The four nearest rows among all rows above each row, by straight-line distance, nearest first (none for the first five rows):
In the rows, zero is written as 100.
0: 86, 86, 91, 89, 109, 75, 59, 98, 85, 116, 101, 103, 69, 122, 68, 105, 110, 81, 93, 91, 79, 87, 103, 91, 120, 62, 97, 105, 138, 112, 75, 109, 104, 111, 130, 126, 80, 94, 74, 118, 83, 106, 104, 114, 75, 91, 98, 74
1: 145, 102, 108, 78, 98, 40, 105, 105, 83, 90, 96, 82, 61, 119, 68, 80, 108, 87, 117, 95, 92, 146, 116, 96, 150, 44, 106, 86, 105, 102, 93, 119, 114, 109, 102, 122, 84, 95, 85, 113, 52, 115, 123, 115, 63, 78, 117, 97
2: 134, 72, 108, 95, 106, 36, 110, 107, 84, 96, 70, 108, 66, 88, 108, 93, 113, 99, 100, 116, 93, 160, 119, 95, 141, 90, 104, 100, 115, 76, 96, 110, 112, 105, 85, 118, 102, 114, 88, 104, 75, 137, 104, 88, 79, 80, 105, 110
3: 96, 104, 109, 119, 89, 142, 101, 108, 117, 105, 109, 98, 126, 100, 79, 97, 81, 98, 115, 88, 84, 88, 82, 101, 90, 131, 95, 104, 65, 124, 100, 95, 66, 88, 100, 88, 94, 103, 114, 102, 116, 77, 93, 119, 115, 107, 115, 82
4: 65, 94, 107, 88, 114, 105, 86, 98, 92, 105, 94, 87, 77, 110, 74, 103, 107, 72, 101, 70, 67, 102, 107, 103, 128, 40, 117, 102, 78, 123, 104, 116, 112, 96, 123, 97, 90, 102, 98, 112, 114, 83, 106, 119, 101, 100, 88, 71
5: 79, 79, 90, 94, 99, 67, 82, 91, 109, 125, 101, 121, 57, 114, 97, 97, 131, 81, 89, 95, 95, 89, 102, 100, 115, 54, 101, 95, 141, 117, 79, 109, 119, 105, 129, 127, 89, 98, 87, 106, 83, 98, 130, 84, 79, 91, 93, 101
0 4 1 2
6: 22, 84, 85, 104, 120, 98, 83, 103, 118, 151, 93, 101, 61, 111, 104, 102, 91, 97, 97, 69, 88, 86, 105, 104, 118, 43, 78, 87, 127, 135, 82, 108, 98, 101, 119, 112, 106, 116, 94, 111, 116, 95, 105, 111, 70, 112, 60, 145
5 4 0 3
7: 60, 79, 98, 111, 89, 126, 103, 102, 116, 146, 79, 123, 93, 107, 116, 107, 115, 86, 94, 92, 105, 124, 101, 113, 90, 82, 72, 107, 104, 97, 90, 120, 120, 97, 117, 96, 105, 97, 89, 94, 127, 80, 92, 97, 115, 94, 58, 181
6 5 4 3
8: 102, 103, 81, 103, 99, 107, 114, 119, 96, 112, 91, 72, 92, 104, 98, 87, 94, 92, 115, 98, 84, 98, 93, 105, 96, 94, 119, 109, 94, 118, 110, 82, 98, 73, 102, 83, 123, 112, 117, 108, 139, 123, 114, 75, 92, 109, 100, 51
3 4 0 5
9: 95, 80, 111, 96, 103, 67, 92, 103, 93, 115, 116, 107, 75, 99, 122, 98, 113, 82, 96, 128, 96, 115, 104, 92, 112, 105, 92, 101, 133, 90, 82, 100, 109, 101, 107, 121, 92, 103, 88, 113, 92, 113, 112, 93, 80, 112, 83, 126
5 2 0 7
10: 81, 122, 88, 108, 107, 135, 109, 99, 113, 111, 125, 109, 117, 106, 102, 104, 93, 109, 90, 84, 115, 62, 116, 91, 59, 151, 101, 111, 105, 101, 111, 57, 74, 89, 98, 90, 104, 113, 93, 108, 140, 99, 100, 77, 90, 130, 82, 92
3 8 9 7
11: 98, 144, 91, 111, 102, 142, 94, 86, 114, 92, 102, 86, 125, 95, 82, 123, 84, 98, 88, 65, 97, 73, 91, 111, 93, 124, 114, 99, 70, 102, 129, 100, 90, 114, 125, 89, 94, 90, 100, 102, 129, 91, 104, 93, 118, 100, 138, 75
3 10 8 4
12: 91, 78, 100, 77, 104, 73, 91, 99, 90, 117, 95, 109, 60, 108, 88, 99, 104, 75, 86, 103, 85, 118, 120, 79, 138, 46, 118, 78, 123, 102, 76, 125, 102, 107, 99, 123, 92, 114, 69, 128, 77, 107, 112, 128, 64, 113, 93, 73
0 5 1 9
13: 98, 88, 115, 94, 95, 85, 82, 108, 84, 83, 105, 92, 86, 111, 81, 88, 112, 112, 85, 111, 90, 92, 97, 102, 108, 72, 120, 94, 103, 85, 81, 117, 118, 115, 98, 118, 95, 114, 72, 125, 56, 110, 89, 112, 86, 89, 101, 94
0 12 9 5
14: 58, 96, 109, 88, 72, 98, 85, 86, 90, 114, 110, 95, 78, 110, 65, 118, 121, 46, 115, 52, 88, 104, 93, 104, 145, 37, 99, 103, 105, 124, 70, 124, 92, 111, 132, 114, 100, 100, 88, 115, 113, 70, 121, 130, 103, 102, 104, 92
4 0 5 12
15: 43, 81, 104, 108, 104, 100, 86, 102, 102, 133, 91, 93, 73, 134, 121, 104, 115, 68, 112, 113, 77, 96, 98, 94, 119, 70, 69, 93, 132, 112, 82, 126, 121, 97, 107, 115, 107, 87, 98, 104, 110, 101, 116, 112, 98, 82, 80, 132
6 5 9 7
16: 101, 81, 109, 102, 87, 53, 115, 98, 100, 145, 76, 93, 77, 99, 128, 88, 112, 86, 107, 120, 101, 149, 91, 105, 106, 108, 87, 109, 112, 111, 83, 141, 135, 98, 81, 124, 109, 93, 81, 90, 86, 124, 103, 79, 114, 74, 84, 200
9 7 2 15
17: 114, 86, 106, 89, 104, 52, 86, 102, 88, 127, 82, 100, 56, 101, 137, 93, 119, 75, 110, 136, 102, 139, 112, 89, 110, 138, 80, 84, 136, 104, 68, 117, 106, 95, 98, 99, 88, 82, 90, 95, 93, 87, 89, 73, 95, 89, 87, 159
9 16 2 15
18: 106, 57, 102, 80, 100, 74, 94, 98, 82, 127, 82, 119, 90, 107, 135, 74, 108, 120, 116, 134, 96, 122, 106, 94, 100, 104, 92, 92, 133, 93, 64, 109, 105, 87, 79, 102, 110, 97, 103, 103, 72, 117, 81, 87, 90, 91, 54, 162
17 9 16 2
19: 92, 111, 101, 111, 108, 119, 130, 112, 115, 90, 97, 94, 113, 94, 65, 93, 109, 85, 106, 64, 106, 80, 81, 79, 115, 43, 95, 101, 60, 134, 108, 121, 81, 111, 120, 101, 104, 107, 119, 84, 113, 86, 92, 116, 102, 95, 125, 91
4 3 11 14
20: 112, 78, 132, 109, 97, 59, 105, 93, 97, 115, 92, 100, 92, 89, 118, 93, 108, 93, 111, 111, 96, 159, 88, 88, 130, 99, 109, 94, 94, 109, 90, 145, 109, 113, 104, 105, 80, 93, 107, 77, 69, 77, 96, 100, 124, 64, 111, 170
16 17 2 9
21: 146, 114, 87, 111, 99, 116, 108, 110, 103, 103, 102, 76, 115, 92, 115, 86, 98, 100, 114, 100, 76, 115, 80, 111, 102, 159, 91, 101, 92, 103, 120, 85, 83, 98, 84, 71, 117, 129, 118, 87, 117, 82, 96, 102, 104, 115, 100, 106
3 8 10 11
22: 190, 97, 98, 105, 83, 98, 121, 107, 84, 89, 98, 101, 108, 96, 101, 91, 89, 112, 126, 98, 100, 142, 83, 107, 123, 157, 114, 103, 93, 103, 104, 121, 57, 114, 81, 93, 99, 108, 102, 96, 109, 95, 90, 107, 112, 103, 118, 106
21 3 20 2
23: 146, 111, 94, 117, 91, 118, 123, 105, 95, 94, 99, 98, 112, 97, 125, 83, 85, 105, 107, 101, 105, 87, 98, 103, 71, 154, 88, 110, 103, 89, 99, 77, 100, 83, 69, 86, 120, 132, 91, 83, 117, 117, 90, 72, 91, 98, 98, 86
21 10 8 22
24: 133, 97, 103, 98, 85, 90, 95, 105, 93, 97, 89, 111, 76, 99, 101, 79, 112, 117, 104, 122, 94, 140, 96, 106, 122, 117, 108, 91, 126, 98, 58, 135, 97, 100, 82, 98, 93, 104, 103, 98, 57, 98, 86, 128, 100, 85, 104, 153
20 18 17 9
25: 57, 98, 87, 105, 100, 111, 97, 111, 95, 92, 111, 115, 93, 109, 53, 111, 107, 74, 80, 84, 101, 57, 82, 92, 106, 31, 99, 102, 80, 116, 109, 113, 111, 105, 140, 98, 81, 82, 112, 99, 116, 80, 106, 121, 119, 107, 113, 82
4 19 14 0
26: 70, 84, 97, 88, 94, 93, 82, 95, 109, 128, 96, 96, 68, 100, 68, 101, 126, 90, 85, 97, 102, 74, 127, 100, 113, 9, 113, 96, 112, 115, 101, 105, 123, 113, 136, 119, 92, 83, 97, 111, 85, 113, 113, 111, 102, 84, 93, 100
5 0 4 25
27: 57, 69, 97, 95, 106, 75, 112, 101, 102, 142, 83, 101, 74, 121, 100, 84, 114, 74, 110, 83, 87, 125, 111, 78, 134, 18, 98, 98, 123, 90, 92, 119, 107, 107, 117, 116, 105, 81, 118, 127, 87, 107, 114, 92, 74, 98, 69, 147
15 5 6 26
28: 82, 106, 95, 100, 98, 111, 69, 96, 104, 70, 108, 122, 94, 94, 102, 98, 107, 110, 62, 117, 104, 74, 115, 87, 89, 50, 122, 86, 113, 82, 86, 81, 103, 120, 107, 128, 91, 85, 60, 105, 61, 116, 99, 105, 74, 96, 85, 80
13 0 26 5
29: 145, 126, 100, 109, 101, 124, 134, 93, 103, 81, 107, 89, 119, 92, 122, 95, 85, 121, 131, 77, 101, 114, 86, 105, 91, 173, 85, 104, 79, 94, 116, 88, 78, 101, 73, 92, 108, 110, 115, 84, 119, 103, 79, 81, 116, 114, 95, 118
21 23 22 3
30: 55, 100, 101, 97, 114, 123, 82, 98, 104, 106, 97, 110, 85, 116, 52, 117, 111, 59, 84, 82, 96, 68, 88, 91, 136, 52, 115, 95, 95, 137, 95, 110, 92, 105, 133, 114, 98, 79, 85, 125, 106, 54, 135, 131, 103, 103, 119, 53
25 4 14 0
31: 144, 114, 84, 110, 117, 120, 122, 105, 99, 104, 87, 109, 111, 107, 132, 90, 103, 114, 107, 96, 80, 65, 102, 99, 77, 158, 97, 100, 97, 99, 90, 76, 88, 91, 61, 78, 117, 126, 112, 84, 116, 112, 81, 70, 92, 118, 74, 88
23 21 29 10
32: 156, 123, 107, 103, 99, 127, 121, 113, 89, 91, 118, 87, 132, 100, 84, 92, 98, 77, 136, 110, 104, 109, 83, 95, 110, 152, 102, 108, 86, 100, 92, 106, 67, 102, 86, 100, 92, 127, 116, 109, 101, 71, 100, 143, 112, 99, 141, 42
3 22 21 29
33: 76, 94, 108, 93, 118, 108, 79, 99, 99, 100, 94, 86, 93, 120, 61, 103, 98, 73, 117, 64, 75, 70, 83, 96, 126, 58, 96, 105, 99, 104, 91, 121, 105, 117, 136, 114, 88, 111, 95, 124, 119, 75, 117, 108, 101, 111, 104, 58
4 30 14 25
34: 49, 87, 108, 99, 111, 118, 76, 103, 101, 144, 107, 95, 98, 113, 111, 86, 101, 68, 132, 85, 90, 95, 99, 97, 128, 100, 66, 93, 110, 118, 74, 113, 88, 89, 128, 103, 114, 79, 101, 104, 132, 60, 118, 108, 105, 119, 89, 147
15 7 6 14
35: 120, 106, 101, 109, 91, 120, 128, 104, 97, 70, 123, 98, 130, 78, 125, 105, 69, 132, 112, 107, 111, 104, 89, 107, 73, 143, 105, 103, 97, 96, 89, 78, 106, 93, 64, 86, 106, 105, 106, 84, 118, 102, 85, 86, 95, 100, 91, 106
23 29 31 21
36: 141, 91, 83, 63, 112, 64, 135, 100, 80, 76, 113, 95, 106, 87, 78, 93, 88, 111, 102, 88, 115, 109, 112, 95, 123, 29, 119, 99, 89, 106, 98, 77, 89, 90, 76, 114, 112, 120, 87, 112, 58, 149, 89, 113, 51, 91, 112, 50
1 13 12 2
37: 105, 108, 93, 87, 112, 99, 108, 93, 82, 100, 123, 72, 80, 103, 91, 114, 86, 66, 107, 66, 86, 85, 102, 100, 109, 114, 114, 106, 91, 117, 112, 92, 85, 103, 112, 89, 103, 140, 118, 114, 148, 105, 132, 87, 82, 123, 123, 39
8 33 11 4
38: 64, 71, 102, 95, 120, 74, 86, 96, 96, 134, 92, 117, 49, 120, 88, 100, 118, 78, 99, 84, 97, 107, 121, 89, 120, 58, 108, 101, 135, 108, 78, 119, 105, 91, 115, 109, 98, 82, 90, 114, 118, 110, 113, 100, 82, 92, 71, 122
5 27 15 0
39: 83, 85, 98, 93, 99, 74, 70, 109, 104, 128, 79, 113, 77, 99, 118, 99, 123, 81, 95, 132, 99, 106, 111, 105, 96, 111, 91, 93, 131, 90, 83, 120, 138, 98, 117, 99, 92, 85, 71, 82, 94, 105, 104, 93, 94, 87, 80, 145
9 17 15 18
40: 142, 113, 104, 106, 100, 103, 122, 95, 87, 88, 104, 76, 132, 100, 84, 85, 96, 88, 138, 79, 74, 129, 81, 91, 131, 143, 95, 114, 68, 114, 109, 95, 49, 92, 94, 95, 109, 119, 128, 95, 113, 78, 105, 119, 121, 110, 121, 75
32 21 22 3
41: 153, 106, 106, 91, 101, 98, 117, 98, 99, 78, 119, 90, 115, 91, 112, 74, 90, 98, 129, 102, 78, 134, 94, 96, 120, 178, 115, 111, 95, 107, 69, 106, 69, 97, 61, 95, 96, 123, 85, 96, 87, 97, 73, 111, 93, 110, 115, 55
22 32 40 21
42: 86, 86, 93, 122, 97, 73, 109, 89, 115, 141, 75, 97, 92, 99, 124, 107, 113, 78, 97, 128, 108, 114, 83, 87, 100, 105, 67, 117, 96, 97, 121, 156, 139, 94, 134, 101, 98, 66, 128, 83, 96, 97, 117, 85, 137, 70, 103, 200
16 20 7 39
43: 155, 106, 92, 98, 91, 83, 109, 110, 109, 81, 104, 98, 111, 91, 134, 83, 82, 118, 130, 127, 98, 131, 95, 92, 90, 199, 108, 75, 129, 81, 76, 103, 100, 106, 48, 74, 93, 109, 74, 98, 93, 97, 79, 88, 132, 101, 106, 119
41 22 35 29
44: 113, 124, 104, 104, 105, 154, 104, 98, 100, 82, 98, 109, 124, 87, 136, 87, 82, 133, 88, 111, 110, 51, 101, 117, 38, 163, 101, 98, 108, 67, 94, 55, 84, 94, 66, 91, 113, 116, 101, 83, 125, 94, 87, 72, 105, 116, 91, 96
23 31 35 10
45: 160, 99, 93, 102, 99, 114, 126, 94, 90, 85, 117, 95, 116, 96, 103, 84, 85, 131, 125, 84, 95, 122, 91, 96, 99, 156, 119, 104, 80, 118, 106, 91, 79, 92, 51, 77, 127, 120, 88, 79, 92, 110, 70, 110, 109, 99, 112, 109
29 22 21 41
46: 75, 83, 107, 90, 103, 67, 82, 99, 92, 125, 92, 90, 70, 100, 84, 97, 116, 72, 86, 104, 98, 66, 121, 99, 126, 57, 106, 106, 111, 107, 83, 118, 125, 117, 137, 118, 99, 81, 102, 121, 71, 98, 121, 111, 80, 100, 117, 105
26 5 0 38
47: 118, 99, 90, 100, 96, 113, 112, 109, 88, 73, 116, 94, 109, 94, 77, 98, 80, 93, 131, 75, 80, 105, 86, 97, 118, 132, 112, 84, 71, 114, 110, 102, 75, 107, 108, 99, 99, 126, 100, 96, 119, 68, 106, 109, 107, 97, 127, 31
40 32 3 37
48: 176, 102, 105, 93, 80, 90, 113, 112, 77, 76, 96, 95, 102, 85, 88, 82, 95, 112, 127, 112, 103, 126, 89, 111, 135, 154, 117, 98, 115, 85, 84, 91, 86, 104, 86, 105, 88, 119, 64, 102, 78, 99, 88, 124, 112, 99, 141, 71
22 41 32 45
49: 109, 99, 100, 108, 116, 105, 107, 96, 85, 100, 118, 93, 97, 97, 98, 113, 95, 81, 101, 76, 76, 62, 100, 100, 92, 119, 107, 103, 88, 115, 102, 90, 96, 93, 103, 93, 104, 125, 117, 99, 129, 99, 126, 88, 102, 122, 117, 61
37 8 47 3
50: 137, 89, 111, 77, 78, 48, 92, 113, 81, 95, 96, 100, 61, 99, 65, 90, 112, 98, 110, 103, 97, 130, 106, 99, 152, 62, 113, 98, 112, 94, 82, 108, 101, 109, 78, 119, 79, 82, 91, 111, 58, 112, 104, 127, 89, 93, 127, 95
1 2 13 12
51: 40, 113, 94, 87, 113, 119, 80, 100, 105, 94, 96, 95, 111, 94, 84, 119, 105, 86, 74, 65, 101, 44, 110, 109, 95, 60, 99, 102, 88, 121, 109, 97, 89, 103, 125, 101, 88, 93, 98, 113, 121, 95, 119, 100, 81, 121, 111, 74
25 33 30 4
52: 128, 102, 110, 81, 88, 61, 102, 89, 73, 76, 99, 93, 99, 108, 90, 91, 92, 90, 98, 112, 111, 122, 112, 78, 120, 80, 125, 94, 105, 87, 78, 108, 91, 102, 88, 115, 84, 102, 89, 117, 67, 114, 85, 119, 79, 94, 101, 81
13 50 1 12
53: 155, 70, 114, 91, 96, 54, 112, 104, 84, 101, 85, 103, 75, 97, 90, 91, 124, 98, 108, 120, 100, 163, 88, 91, 163, 93, 119, 101, 110, 92, 90, 122, 105, 109, 95, 111, 87, 97, 101, 108, 86, 94, 99, 135, 114, 76, 124, 118
50 2 24 20
54: 86, 92, 90, 122, 103, 112, 99, 104, 116, 117, 90, 86, 106, 103, 114, 100, 88, 95, 106, 77, 118, 82, 110, 111, 80, 94, 96, 107, 90, 111, 119, 83, 98, 87, 120, 89, 93, 114, 119, 96, 140, 116, 110, 67, 93, 119, 97, 101
8 49 10 51
55: 73, 81, 92, 97, 93, 89, 88, 95, 83, 116, 88, 87, 92, 99, 39, 112, 121, 51, 98, 67, 96, 103, 93, 109, 147, 18, 102, 107, 99, 125, 79, 125, 102, 102, 124, 107, 82, 92, 104, 119, 76, 93, 119, 123, 102, 83, 118, 91
14 4 26 46
56: 157, 103, 98, 79, 91, 49, 100, 106, 77, 95, 116, 105, 69, 111, 91, 86, 101, 83, 98, 106, 104, 109, 120, 94, 137, 97, 138, 75, 124, 103, 77, 109, 105, 114, 83, 110, 97, 109, 98, 102, 51, 137, 119, 99, 88, 95, 125, 70
52 50 1 2
57: 124, 118, 109, 115, 104, 126, 106, 107, 97, 97, 105, 101, 113, 83, 104, 98, 84, 90, 130, 84, 86, 100, 99, 88, 105, 160, 96, 106, 87, 110, 84, 104, 72, 75, 98, 81, 107, 117, 106, 97, 124, 69, 102, 105, 108, 110, 118, 91
3 21 40 47
58: 67, 79, 90, 81, 104, 69, 74, 107, 100, 113, 85, 107, 80, 105, 95, 95, 117, 71, 83, 96, 107, 104, 116, 120, 117, 50, 104, 91, 116, 97, 73, 95, 116, 107, 105, 135, 85, 83, 88, 116, 94, 96, 113, 106, 84, 98, 82, 108
5 38 46 0
59: 66, 92, 113, 85, 96, 119, 104, 88, 90, 141, 94, 103, 91, 95, 89, 92, 102, 82, 112, 91, 108, 111, 85, 86, 124, 84, 98, 111, 106, 124, 75, 138, 99, 84, 116, 89, 118, 83, 107, 119, 99, 65, 110, 123, 114, 93, 80, 137
34 15 7 38
60: 118, 83, 106, 74, 100, 78, 88, 98, 93, 99, 89, 99, 92, 105, 90, 106, 99, 98, 95, 112, 91, 127, 94, 90, 130, 57, 116, 96, 101, 105, 78, 108, 95, 105, 91, 117, 84, 77, 88, 102, 58, 87, 93, 128, 101, 90, 98, 108
52 50 13 53
61: 189, 95, 119, 71, 110, 52, 103, 99, 57, 88, 122, 90, 82, 89, 72, 82, 109, 95, 120, 84, 75, 139, 102, 77, 166, 93, 130, 90, 99, 103, 59, 115, 79, 85, 61, 115, 93, 122, 94, 109, 54, 98, 96, 139, 69, 100, 125, 40
56 50 52 1
62: 34, 94, 94, 96, 123, 113, 75, 98, 110, 137, 89, 113, 87, 130, 122, 118, 108, 92, 93, 86, 92, 66, 109, 96, 80, 76, 85, 97, 102, 119, 93, 105, 126, 93, 133, 123, 104, 86, 114, 97, 112, 87, 129, 103, 115, 89, 82, 119
15 6 34 38
63: 172, 90, 116, 93, 89, 62, 131, 112, 68, 80, 91, 95, 92, 88, 100, 87, 92, 111, 129, 113, 104, 172, 85, 110, 125, 113, 115, 101, 101, 82, 94, 108, 110, 96, 77, 87, 107, 106, 97, 99, 74, 105, 98, 124, 111, 88, 124, 144
53 24 22 48
64: 128, 101, 108, 88, 101, 60, 94, 96, 78, 102, 112, 103, 85, 85, 119, 92, 106, 111, 113, 115, 91, 95, 108, 98, 102, 111, 127, 82, 127, 95, 70, 94, 98, 103, 63, 96, 115, 120, 95, 106, 57, 128, 99, 100, 84, 96, 101, 84
56 52 13 9
65: 49, 82, 110, 101, 99, 105, 93, 93, 95, 116, 97, 91, 109, 90, 72, 95, 119, 75, 110, 60, 97, 89, 90, 85, 128, 42, 92, 109, 80, 123, 92, 124, 98, 94, 116, 86, 110, 114, 104, 96, 98, 72, 115, 124, 94, 85, 94, 113
4 14 59 55
66: 48, 82, 86, 114, 103, 102, 92, 95, 107, 145, 87, 97, 77, 111, 103, 92, 119, 99, 98, 93, 74, 110, 88, 92, 109, 85, 93, 99, 133, 108, 87, 125, 112, 81, 125, 109, 112, 70, 91, 95, 101, 90, 100, 101, 121, 83, 57, 183
7 15 59 39
67: 66, 100, 99, 92, 107, 67, 75, 99, 109, 123, 92, 113, 76, 95, 56, 119, 121, 73, 99, 94, 88, 126, 107, 87, 154, 24, 102, 89, 101, 113, 94, 124, 109, 101, 122, 118, 72, 85, 105, 108, 80, 100, 103, 111, 101, 98, 97, 89
55 26 4 58
68: 157, 112, 101, 87, 121, 63, 114, 105, 85, 102, 102, 103, 68, 99, 115, 86, 92, 108, 109, 107, 97, 115, 115, 82, 120, 59, 125, 100, 100, 92, 101, 87, 97, 83, 79, 97, 109, 117, 101, 108, 79, 144, 84, 84, 76, 95, 92, 54
36 64 52 56
69: 187, 94, 123, 78, 98, 26, 138, 103, 74, 91, 96, 76, 62, 95, 68, 84, 97, 78, 141, 69, 78, 173, 94, 65, 171, 80, 136, 77, 92, 99, 99, 132, 79, 98, 94, 97, 108, 129, 109, 104, 43, 129, 105, 110, 79, 77, 130, 66
61 1 56 50
70: 71, 96, 90, 104, 119, 118, 106, 103, 104, 152, 101, 91, 86, 101, 102, 116, 99, 78, 109, 68, 95, 94, 90, 91, 100, 99, 91, 107, 110, 125, 85, 108, 79, 107, 112, 92, 121, 98, 122, 102, 131, 92, 125, 87, 83, 106, 68, 113
34 54 59 62
71: 70, 92, 118, 96, 95, 114, 84, 112, 111, 126, 96, 118, 99, 101, 96, 105, 107, 95, 97, 117, 99, 129, 83, 103, 93, 100, 77, 95, 99, 109, 64, 134, 108, 97, 105, 112, 100, 91, 93, 83, 87, 67, 98, 129, 104, 82, 97, 178
7 59 66 39
72: 107, 85, 89, 74, 93, 86, 88, 99, 93, 132, 111, 119, 48, 102, 114, 89, 111, 82, 111, 96, 99, 104, 122, 92, 119, 78, 103, 80, 141, 98, 51, 107, 90, 87, 81, 115, 103, 115, 94, 115, 73, 101, 96, 121, 67, 121, 60, 114
9 12 38 58
73: 96, 87, 101, 98, 103, 89, 101, 101, 100, 135, 85, 118, 83, 99, 124, 95, 98, 104, 107, 126, 85, 130, 114, 96, 92, 91, 92, 92, 142, 99, 73, 104, 120, 94, 77, 110, 126, 117, 78, 94, 80, 100, 95, 101, 85, 82, 86, 164
18 39 9 16
74: 170, 115, 109, 99, 104, 42, 147, 99, 81, 107, 113, 87, 83, 92, 89, 98, 97, 86, 125, 77, 91, 132, 112, 89, 142, 79, 130, 108, 106, 115, 117, 89, 86, 94, 76, 86, 111, 142, 119, 111, 96, 140, 102, 94, 87, 92, 134, 51
68 69 56 36
75: 131, 105, 94, 101, 117, 109, 117, 91, 120, 71, 106, 97, 114, 82, 132, 86, 78, 111, 127, 104, 99, 123, 88, 109, 83, 188, 96, 110, 101, 89, 96, 91, 89, 105, 95, 81, 107, 121, 103, 86, 117, 89, 87, 71, 94, 127, 106, 97
29 21 35 23
76: 87, 102, 101, 91, 99, 55, 89, 86, 82, 113, 98, 101, 83, 107, 82, 96, 111, 102, 88, 105, 100, 107, 106, 100, 124, 59, 123, 96, 120, 98, 78, 108, 115, 106, 95, 115, 87, 104, 91, 118, 73, 128, 110, 108, 73, 86, 87, 102
13 58 12 52
